Below are the code and all the weights of a small trained network. Each question names an input and a class and asks about switching units off, where a switched-off unit gives its printed mean instead of its output.

import numpy as np


def w(rows, s, z=0):
    codes = np.array(rows[::2]) - 128.0
    scale = np.full(codes.shape[1], s)
    scale[-1] = z or s
    return codes * scale


def f(y):
    return np.maximum(y, 0)


def log_softmax(a):
    a = a - a.max(-1, keepdims=True)
    return a - np.log(np.exp(a).sum(-1, keepdims=True))


def net(x, mask):
    res = np.array(x, float).reshape(1, 5) / 4 @ E
    y = f(res @ A[0][:, :-1].T + A[0][:, -1])
    res = res + np.where(mask, y, B[0][:, -1]) @ B[0][:, :-1]
    return log_softmax(res[-1] @ U[:, :-1].T + U[:, -1])


A, B = {}, {}
E = w([
[133,190,95,168,157,86,158,121,160],'x0',
[168,123,84,194,66,185,36,186,174],'x1',
[190,92,55,93,194,76,108,156,55],'x2',
[121,107,119,101,117,150,135,131,135],'x3',
[83,131,106,250,170,196,196,144,37],'x4',
],0.014)
A[0] = w([
[71,109,142,128,137,169,146,108,172,234],'neuron 0',
[82,193,172,134,142,110,114,33,134,174],'neuron 1',
[90,159,233,106,83,105,106,92,238,188],'neuron 2',
[175,111,102,27,149,56,154,100,109,253],'neuron 3',
[154,153,66,180,57,166,42,254,149,197],'neuron 4',
[186,65,76,98,115,35,87,149,159,106],'neuron 5',
[86,123,160,100,167,144,149,88,103,220],'neuron 6',
[33,166,177,184,80,175,150,126,129,146],'neuron 7',
[148,198,104,72,153,73,132,98,115,216],'neuron 8',
[94,148,192,106,95,119,120,90,220,179],'neuron 9',
[129,93,86,150,179,129,177,182,77,141],'neuron 10',
[46,169,211,123,128,122,195,75,123,217],'neuron 11',
],0.0094,0.0051)
B[0] = w([
[68,155,133,163,145,131,206,108,154,191],'neuron 0',
[140,117,105,59,155,156,169,193,123,198],'neuron 1',
[63,190,70,100,180,128,90,153,52,250],'neuron 2',
[145,108,214,97,87,73,111,127,120,234],'neuron 3',
[196,202,55,162,89,192,70,31,116,249],'neuron 4',
[198,131,140,64,166,116,105,138,221,201],'neuron 5',
[99,135,177,134,180,93,137,186,155,193],'neuron 6',
[192,94,115,216,96,205,231,114,202,225],'neuron 7',
[152,83,166,90,48,67,98,143,94,200],'neuron 8',
[29,254,82,87,160,121,98,74,30,223],'neuron 9',
[65,159,93,116,218,151,114,171,43,198],'neuron 10',
[100,26,112,126,143,100,188,190,180,240],'neuron 11',
],0.0084,0.017)
U = w([
[12,143,162,124,177,75,116,185,44,254],'0',
[130,174,2,110,125,171,83,105,45,212],'1',
[186,73,209,71,41,79,136,157,114,99],'2',
[250,121,108,115,123,127,39,138,243,41],'3',
[108,48,148,140,138,140,203,198,208,70],'4',
[175,143,112,216,70,186,176,70,194,6],'5',
],0.0084,0.0021)

Each question gives the input, the list of numbers given to net, and the class t.
The units are the neurons (one row each of A and B). Each row of codes is followed by its name. A weight is (code - 128) times the scale printed after its matrix; where a second scale follows, it is the last column's (A, B and U).
mask holds one flag per neuron, in row order. A switched-off neuron (its flag False) gives its mean, the last column of its row in B, instead of its output. The means were averaged over made-up inputs and are rounded, as every weight is.
A unit's drop is (log p(t) with every unit on - log p(t) with that unit switched off) / (log p(t) with every unit on - log p(t) with every unit switched off).
The circuit of an input: a set's keep is (log p(t) with only the set's units on - log p(t) with every unit switched off) / (log p(t) with every unit on - log p(t) with every unit switched off). Starting from all 12 units, units are removed one at a time, each time the one whose removal leaves the highest keep (on an exact tie, the one counted first), for as long as the keep stays at least 0.8.
units of the circuit, in order: the units of the circuit, biggest drop first
unit that matters most: the unit with the biggest drop
k most important neurons: the k neurons with the biggest drops, biggest first
drop of u: that unit's drop, to one decimal
input [-7,1,-7,-6,5], class 5: unit that matters most -> neuron 7
input [0,0,-6,7,-2], class 0: units of the circuit, in order -> neuron 4; neuron 2
input [7,-1,4,-6,-7], class 2: 3 most important neurons -> neuron 8; neuron 3; neuron 4
input [8,-1,-5,-7,1], class 4: units of the circuit, in order -> neuron 7; neuron 4
input [8,-4,1,3,0], class 2: units of the circuit, in order -> neuron 2; neuron 8
input [4,2,-1,-2,7], class 5: 3 most important neurons -> neuron 7; neuron 2; neuron 9
input [0,0,4,-8,1], class 0: 3 most important neurons -> neuron 4; neuron 7; neuron 10
input [-5,8,3,-8,0], class 3: 3 most important neurons -> neuron 9; neuron 2; neuron 5
input [8,3,-6,5,0], class 1: 2 most important neurons -> neuron 2; neuron 9
input [-6,0,-1,8,3], class 4: 3 most important neurons -> neuron 4; neuron 9; neuron 2
input [1,8,0,-3,2], class 5: 4 most important neurons -> neuron 2; neuron 9; neuron 10; neuron 1
input [3,1,1,2,-1], class 3: 2 most important neurons -> neuron 9; neuron 2
input [-7,4,0,4,7], class 5: 3 most important neurons -> neuron 2; neuron 9; neuron 7
input [4,-4,1,3,-7], class 2: units of the circuit, in order -> neuron 3
input [8,6,-6,5,0], class 1: 2 most important neurons -> neuron 2; neuron 9
input [-3,-6,-1,3,-8], class 0: 2 most important neurons -> neuron 2; neuron 9
input [-3,-8,-1,8,3], class 4: drop of neuron 9 -> 0.1
input [7,-1,2,-8,-6], class 2: drop of neuron 3 -> 0.1
input [6,3,-8,4,-1], class 1: drop of neuron 9 -> 0.9
input [3,1,4,-2,-3], class 3: units of the circuit, in order -> neuron 5
